[[-1.09  3.95  0.23  0.55 -0.95 -0.81  1.91 -4.79  0.55]
 [ 2.25 -1.88 -0.55 -2.26  2.01  1.38  4.87 -1.17 -0.91]
 [ 0.35  3.49  0.25 -1.41 -1.54  0.55 -3.09  2.06  3.55]
 [ 3.56 -3.14 -1.02  4.64 -0.98  0.65 -0.31 -0.33  0.41]
 [ 2.02 -3.24 -0.25  0.42 -3.80  2.37 -1.22  1.51 -3.46]
 [-3.53  2.18 -1.16 -1.29 -1.40 -2.53  0.93  3.67  2.13]
 [ 1.74  5.27  0.80 -0.84 -0.13  3.09 -0.41 -1.78  3.25]
 [ 1.04 -0.74  0.47 -2.05 -3.01  3.14  3.03  0.41 -3.20]
 [-0.27 -2.84  1.05 -1.42  1.14 -4.52 -4.00 -0.37 -0.06]] yields 3.55

[[ 1.97  1.51 -0.48  0.07 -0.93 -2.16  1.11 -0.52 -2.02 -1.51]
 [-0.40  1.70 -1.54  0.58 -1.30 -1.93  1.12 -1.21 -2.66 -1.75]
 [ 2.91 -1.03 -0.01 -0.50 -0.36 -0.05 -0.64  1.88  1.28  0.42]
 [-2.94  1.79 -1.30  1.28  0.97  0.01  0.85 -2.30 -2.92 -2.03]
 [-2.70 -1.52 -1.24 -1.43  2.36  0.93 -4.98  1.36 -1.49 -2.08]
 [ 0.22 -2.80 -0.20 -1.74  1.04  0.93 -4.63  2.97  1.09 -0.11]
 [ 1.71  2.61  0.56  1.72 -1.89 -1.07  4.66 -1.84  0.18  1.08]
 [-1.78 -1.80 -0.86 -1.25  0.81  0.87 -3.74  1.90  0.59 -0.15]] yields 0.42

[[ 1.11  0.51 -1.33  2.14  0.67 -0.05 -1.08 -0.43  0.06 -0.62 -0.15 -0.55
  -0.12]
 [-0.32 -2.37 -3.54 -2.30  0.96 -1.60 -1.30  0.65  2.89 -2.04 -2.68  2.71
  -4.52]
 [-0.09 -1.33  1.02  3.41  1.30  0.30  2.14  1.42 -0.73 -1.33 -0.38  2.03
   5.10]
 [ 0.00 -1.05 -0.21 -0.15  0.68  0.45  0.87 -0.75  0.20  0.39 -0.43 -0.01
  -0.15]
 [ 0.07  0.17  0.06 -0.19  0.17  0.18 -0.17  0.07 -0.19  0.13  0.06  0.00
  -0.04]
 [ 2.04  0.82  1.70  2.55  1.90  0.03  0.54 -1.81 -2.17 -1.13 -1.31  3.03
  -0.79]
 [-0.37  0.09  0.72 -0.41  0.52 -0.29  0.36 -0.65 -0.07 -0.17 -0.42  0.06
  -0.06]
 [-0.23  0.21  0.23  0.22  0.01 -0.23  0.00 -0.17  0.12  0.15 -0.01  0.28
   0.17]] yields 5.10

[[-1.36 -1.76 -0.90  0.49  0.82  2.21  3.42 -2.31  3.42]
 [-1.97  0.61  0.10  2.27 -1.28 -1.21 -1.82  1.91 -2.54]
 [ 0.89  0.79  1.19  1.26 -1.02  1.03 -0.40  1.19 -1.99]
 [-1.98 -0.48  3.57 -0.12  1.11  0.30  3.31  2.04  1.28]
 [-2.48 -0.86  2.85  2.34  0.96  1.13  3.88  1.54  1.75]
 [-2.68 -1.05  2.30  0.07  0.88  1.56  4.14  1.03  2.06]
 [-2.01  0.47 -0.15  0.80 -1.34 -0.98 -1.82  2.11 -2.46]] yields -1.99

[[-1.92  3.49  3.46  4.48  5.13 -3.58 -2.06 -3.60  5.02 -3.10 -0.32  4.29
   2.11]
 [-2.77  2.93  2.86  3.10  3.74 -5.01 -3.10 -5.19  3.65 -4.98  0.91  3.08
   1.66]
 [-1.91 -1.53 -1.59 -1.74 -1.92 -3.44 -2.08 -3.42 -1.89 -3.30  0.87 -1.86
  -0.81]
 [ 2.01  2.06  1.67  2.30  2.60  3.12  2.31  3.80  2.74  3.41 -0.59  2.25
   1.04]
 [ 2.90 -2.99 -3.05 -2.79 -3.66  3.76  3.14  3.99 -3.49  3.72  0.64 -2.80
  -1.04]
 [ 2.81 -2.76 -2.84 -3.34 -3.94  4.10  2.96  4.38 -3.73  3.90  0.80 -3.28
  -1.25]] yields -0.81

[[ 2.21  0.91 -1.33 -0.43 -0.03  0.14]
 [ 0.12  2.10 -1.37 -1.06  0.25 -0.20]
 [-1.95  2.37 -4.05 -4.83 -3.80  0.91]
 [-2.37 -2.03 -1.88 -2.76 -2.35 -0.99]
 [ 3.17 -3.07  3.40  4.78  4.48 -1.59]
 [ 3.24 -2.93  3.40  4.77  4.56 -1.45]
 [-2.73  1.30 -4.00 -5.07 -4.28  0.28]
 [-1.54 -2.78 -0.71 -1.34 -1.01 -1.02]
 [ 3.08 -3.09  3.43  4.76  4.50 -1.72]
 [-1.95  2.84 -3.58 -4.26 -2.96  0.93]
 [ 3.08 -3.22  3.27  4.68  4.26 -2.02]] yields 0.91

[[-0.01 -1.73  1.32  0.40  1.58 -1.01  1.83 -0.12  0.02  1.51 -1.66  0.71
  -1.32  1.52 -2.23]
 [ 0.41 -0.70  1.27  0.00  1.51 -2.14  0.26 -1.74 -1.87 -0.41  0.60 -0.57
  -1.20 -0.71  0.48]
 [-0.39  0.19 -3.39  0.60 -0.64 -0.53 -1.56 -0.76  0.31 -0.53 -0.85 -0.43
  -0.34 -0.74 -1.12]
 [ 0.12  0.12 -4.17  0.02 -0.04  2.45 -0.96  0.75  1.54 -0.63  0.45  1.78
   3.11  1.66 -0.87]
 [ 0.29  0.31  2.08  0.02  1.98 -1.18  1.52  0.32 -0.85  1.23 -0.27  0.88
  -1.44  1.55  0.03]
 [ 0.15  1.00  0.44  0.80 -0.21  1.54 -0.33 -0.02  0.59  2.13 -0.38 -0.09
   1.64 -1.90 -0.27]
 [ 2.14 -0.38 -1.92  1.79  0.56  4.17 -0.05  1.74  3.00  2.76 -0.67  1.53
   4.42  2.05 -0.97]
 [ 1.17 -0.31 -1.69  1.87  1.30  2.60  1.24 -1.48  2.27  3.22 -2.46  0.53
   2.65  2.45 -2.21]] yields -1.12
